Below is a small trained network, with its code and all its weights. Each question gives an input and a target symbol and asks what happens when units are switched off, that is, made to give their printed mean instead of their output.

import numpy as np


def w(rows, s, z=0):
    codes = np.array(rows[::2]) - 128.0
    scale = np.full(codes.shape[1], s)
    scale[-1] = z or s
    return codes * scale


def norm(h):
    return h / np.sqrt((h * h).mean(-1, keepdims=True) + 1e-5)


def f(y):
    return y / 2 * (1 + np.tanh(0.7978845608 * (y + 0.044715 * y**3)))


def softmax(a):
    e = np.exp(a - a.max(-1, keepdims=True))
    return e / e.sum(-1, keepdims=True)


def log_softmax(a):
    a = a - a.max(-1, keepdims=True)
    return a - np.log(np.exp(a).sum(-1, keepdims=True))


def net(x, mask):
    ids = ['αγεξπτφ'.index(c) for c in x.split()]
    T = len(ids)
    res = E[ids] + P[:T]
    r = norm(res)
    for j in range(2):
        rows = slice(4 * j, 4 * j + 4)
        q, k, v = (r @ M[0][rows].T for M in (Q, K, V))
        z = softmax(np.where(np.tri(T) > 0, q @ k.T / 4**0.5, -1e9)) @ v
        o = O[0][rows]
        res = res + np.where(mask[j], z, o[:, -1]) @ o[:, :-1]
    y = f(norm(res) @ A[0][:, :-1].T + A[0][:, -1])
    res = res + np.where(mask[2:10], y, B[0][:, -1]) @ B[0][:, :-1]
    return log_softmax(norm(res)[-1] @ U[:, :-1].T + U[:, -1])


Q, K, V, O, A, B = {}, {}, {}, {}, {}, {}
E = w([
[54,231,170,81,198],'α',
[65,177,135,63,143],'γ',
[36,205,158,76,164],'ε',
[66,132,103,55,248],'ξ',
[156,57,125,65,226],'π',
[96,20,185,39,172],'τ',
[166,180,141,99,240],'φ',
],0.011)
P = w([
[155,135,133,3,98],'0',
[84,96,179,179,128],'1',
[144,141,203,108,150],'2',
[152,139,102,53,91],'3',
[80,89,161,156,150],'4',
[145,142,175,111,158],'5',
[159,150,73,79,82],'6',
[82,98,144,152,165],'7',
[151,143,150,121,153],'8',
[158,141,62,143,75],'9',
[89,109,122,153,164],'10',
[143,116,158,115,123],'11',
[140,142,83,145,70],'12',
],0.02)
Q[0] = w([
[145,69,168,125,168],'H1',
[96,142,73,55,140],'H1',
[62,89,73,115,114],'H1',
[147,158,198,40,145],'H1',
[221,156,70,79,96],'H2',
[90,128,153,5,179],'H2',
[188,182,154,173,29],'H2',
[92,87,41,236,119],'H2',
],0.014)
K[0] = w([
[160,86,77,165,151],'H1',
[63,154,111,161,141],'H1',
[23,88,124,93,164],'H1',
[132,135,2,144,62],'H1',
[23,185,153,94,56],'H2',
[136,196,16,136,201],'H2',
[142,152,203,101,36],'H2',
[124,29,238,95,194],'H2',
],0.014)
V[0] = w([
[133,163,203,143,213],'H1',
[65,94,113,137,115],'H1',
[95,84,181,108,76],'H1',
[81,217,131,160,116],'H1',
[146,69,174,103,64],'H2',
[92,31,100,113,101],'H2',
[7,179,87,113,119],'H2',
[145,92,92,126,129],'H2',
],0.016)
O[0] = w([
[35,32,107,179,75,200],'H1',
[188,135,134,104,89,133],'H1',
[179,138,56,179,36,151],'H1',
[172,2,127,78,158,123],'H1',
[162,95,115,24,224,67],'H2',
[183,113,227,40,160,84],'H2',
[50,124,169,78,26,254],'H2',
[174,74,165,132,171,103],'H2',
],0.0088,0.0076)
A[0] = w([
[203,173,89,85,160,176],'N1',
[203,156,185,101,100,229],'N2',
[156,134,60,7,93,255],'N3',
[139,73,157,188,188,123],'N4',
[192,199,130,115,22,120],'N5',
[85,186,77,89,152,156],'N6',
[182,170,74,13,147,114],'N7',
[90,162,175,200,155,20],'N8',
],0.014,0.007)
B[0] = w([
[1,126,62,140,64,153],'N1',
[156,145,125,192,110,175],'N2',
[199,92,43,166,109,254],'N3',
[152,133,134,120,202,150],'N4',
[71,40,103,188,192,170],'N5',
[182,71,163,120,119,195],'N6',
[90,145,79,46,118,176],'N7',
[164,92,67,108,105,150],'N8',
],0.014,0.0095)
U = w([
[151,134,78,60,93,201],'α',
[198,67,156,168,68,33],'γ',
[99,145,95,252,125,2],'ε',
[45,98,192,96,82,56],'ξ',
[139,111,163,131,200,240],'π',
[98,224,133,104,129,193],'τ',
[161,184,219,144,78,236],'φ',
],0.012,0.0026)

Each question gives the input, a string of symbols that net reads in full, and the target symbol t.
The units are the heads (4 rows each of Q, K, V and O) and the neurons (one row each of A and B). Each row of codes is followed by its name. A weight is (code - 128) times the scale printed after its matrix; where a second scale follows, it is the last column's (O, A, B and U).
mask holds one flag per unit, heads first, then neurons. A switched-off unit (its flag False) gives its mean, the last column of its rows in O or B, instead of its output. The means were averaged over made-up inputs and are rounded, as every weight is.
A unit's drop is (log p(t) with every unit on - log p(t) with that unit switched off) / (log p(t) with every unit on - log p(t) with every unit switched off).
The circuit of an input: a set's keep is (log p(t) with only the set's units on - log p(t) with every unit switched off) / (log p(t) with every unit on - log p(t) with every unit switched off). Starting from all 10 units, units are removed one at a time, each time the one whose removal leaves the highest keep (on an exact tie, the one counted first), for as long as the keep stays at least 0.8.
circuit, biggest first: the units of the circuit, biggest drop first
most important unit: the unit with the biggest drop
top k neurons: the k neurons with the biggest drops, biggest first
input φ γ π ε ε ξ, target γ: most important unit -> H1
input τ τ α, target ε: circuit, biggest first -> H1; N5
input γ π τ α π τ π φ γ α ξ, target ξ: top 2 neurons -> N3; N2
input τ π ε, target ε: circuit, biggest first -> H1; N5
input γ ξ τ α τ ξ α, target γ: top 2 neurons -> N6; N3
input φ ε τ τ τ α φ, target γ: top 2 neurons -> N6; N7
input τ φ α α, target γ: circuit, biggest first -> N3; N6
input π φ α α ξ ε ε, target γ: circuit, biggest first -> N3; N6
input ξ π ξ α φ π, target ξ: circuit, biggest first -> N3; H1
input φ τ φ π ξ ξ, target τ: top 4 neurons -> N3; N1; N5; N8
input φ α τ, target π: circuit, biggest first -> H2; N4
input φ α α ξ φ γ, target φ: circuit, biggest first -> H1; N2; H2
input γ ξ ε, target α: circuit, biggest first -> H2; H1
input ξ ε ξ τ π τ τ τ γ, target ε: circuit, biggest first -> N5; H1
input α ξ π, target ξ: circuit, biggest first -> N3
input α α ξ φ τ π φ, target γ: circuit, biggest first -> N6; H1
input γ ε α, target α: circuit, biggest first -> H2; H1
input ξ ξ α ξ ξ π ε ε π ξ ξ φ, target φ: circuit, biggest first -> H2; H1
input φ τ ξ, target π: circuit, biggest first -> H2; N3
input γ π φ, target α: circuit, biggest first -> H2
input α γ τ φ ξ α π γ, target π: top 2 neurons -> N4; N3
input γ φ α γ ξ π ξ ε α π φ α, target τ: top 2 neurons -> N1; N7
input ε ε ε, target γ: top 2 neurons -> N1; N7
input α ξ τ α ξ ξ γ π ε, target α: top 3 neurons -> N7; N3; N6
input ε τ φ ξ α φ, target φ: top 2 neurons -> N3; N2
input ξ α φ π ξ φ, target τ: top 2 neurons -> N3; N1
input γ τ α α τ τ π τ τ, target τ: most important unit -> H1
input φ γ τ π φ γ, target τ: top 2 neurons -> N3; N1
input φ τ τ φ π α ε ξ ε τ ξ π τ, target ξ: top 2 neurons -> N3; N2
